Below is a small trained network, with its code and all its weights. Each question gives an input and a class and asks what happens when units are switched off, that is, made to give their printed mean instead of their output.

import numpy as np


def w(rows, s, z=0):
    codes = np.array(rows[::2]) - 128.0
    scale = np.full(codes.shape[1], s)
    scale[-1] = z or s
    return codes * scale


def f(y):
    return y / 2 * (1 + np.tanh(0.7978845608 * (y + 0.044715 * y**3)))


def log_softmax(a):
    a = a - a.max(-1, keepdims=True)
    return a - np.log(np.exp(a).sum(-1, keepdims=True))


def net(x, mask):
    res = np.array(x, float).reshape(1, 6) / 4 @ E
    y = f(res @ A[0][:, :-1].T + A[0][:, -1])
    res = res + np.where(mask, y, B[0][:, -1]) @ B[0][:, :-1]
    return log_softmax(res[-1] @ U[:, :-1].T + U[:, -1])


A, B = {}, {}
E = w([
[129,128,128,129,130,130],'x0',
[139,141,181,73,194,105],'x1',
[120,186,63,82,152,176],'x2',
[128,128,128,129,127,128],'x3',
[251,112,113,109,102,115],'x4',
[129,129,129,127,126,130],'x5',
],0.011)
A[0] = w([
[189,86,145,168,51,62,179],'neuron 1',
[2,94,207,201,150,79,192],'neuron 2',
[116,141,155,174,137,164,191],'neuron 3',
[115,132,118,140,109,133,168],'neuron 4',
[78,158,152,87,169,172,164],'neuron 5',
[66,142,111,101,156,185,131],'neuron 6',
[109,99,60,179,74,154,254],'neuron 7',
[185,169,22,65,146,152,106],'neuron 8',
[144,132,207,41,226,91,201],'neuron 9',
[31,171,60,102,160,125,125],'neuron 10',
],0.013,0.0057)
B[0] = w([
[185,5,108,147,107,124,205],'neuron 1',
[156,163,95,7,95,186,248],'neuron 2',
[106,136,111,128,121,172,153],'neuron 3',
[120,137,109,151,130,172,142],'neuron 4',
[69,122,71,141,214,135,182],'neuron 5',
[92,139,121,178,171,100,173],'neuron 6',
[103,171,89,186,34,171,201],'neuron 7',
[102,158,107,40,103,179,202],'neuron 8',
[140,139,197,66,204,76,227],'neuron 9',
[83,156,166,215,139,89,191],'neuron 10',
],0.021,0.015)
U = w([
[132,158,70,110,62,186,232],'0',
[139,157,136,41,162,135,184],'1',
[85,168,108,253,112,132,66],'2',
[85,145,143,174,213,75,7],'3',
[168,49,112,221,93,125,82],'4',
[195,71,224,143,142,30,110],'5',
],0.0075,0.0015)

Each question gives the input, the list of numbers given to net, and the class t.
The units are the neurons (one row each of A and B). Each row of codes is followed by its name. A weight is (code - 128) times the scale printed after its matrix; where a second scale follows, it is the last column's (A, B and U).
mask holds one flag per neuron, in row order. A switched-off neuron (its flag False) gives its mean, the last column of its row in B, instead of its output. The means were averaged over made-up inputs and are rounded, as every weight is.
A unit's drop is (log p(t) with every unit on - log p(t) with that unit switched off) / (log p(t) with every unit on - log p(t) with every unit switched off).
The circuit of an input: a set's keep is (log p(t) with only the set's units on - log p(t) with every unit switched off) / (log p(t) with every unit on - log p(t) with every unit switched off). Starting from all 10 units, units are removed one at a time, each time the one whose removal leaves the highest keep (on an exact tie, the one counted first), for as long as the keep stays at least 0.8.
units of the circuit, in order: the units of the circuit, biggest drop first
top k neurons: the k neurons with the biggest drops, biggest first
drop of u: that unit's drop, to one decimal
input [-6,0,-8,8,3,3], class 4: units of the circuit, in order -> [neuron 1]
input [-8,-4,-1,6,2,-8], class 4: units of the circuit, in order -> [neuron 2; neuron 1]
input [7,-7,6,7,-1,-7], class 2: top 2 neurons -> [neuron 2; neuron 10]
input [-2,4,-8,-4,2,-4], class 5: top 2 neurons -> [neuron 1; neuron 8]
input [-8,-3,-6,5,1,3], class 4: top 2 neurons -> [neuron 1; neuron 8]
input [5,0,6,1,-8,-1], class 2: top 2 neurons -> [neuron 9; neuron 10]
input [5,0,3,-1,-1,-3], class 2: top 2 neurons -> [neuron 2; neuron 9]
input [3,-3,0,1,7,-4], class 4: drop of neuron 1 -> 0.7
input [-6,4,7,2,-1,-5], class 3: drop of neuron 2 -> 0.2
input [3,7,3,1,-4,5], class 3: drop of neuron 2 -> 0.0
input [3,-8,7,-4,-1,-1], class 2: drop of neuron 10 -> 0.2
input [-4,2,-3,-5,1,-5], class 5: top 2 neurons -> [neuron 8; neuron 2]
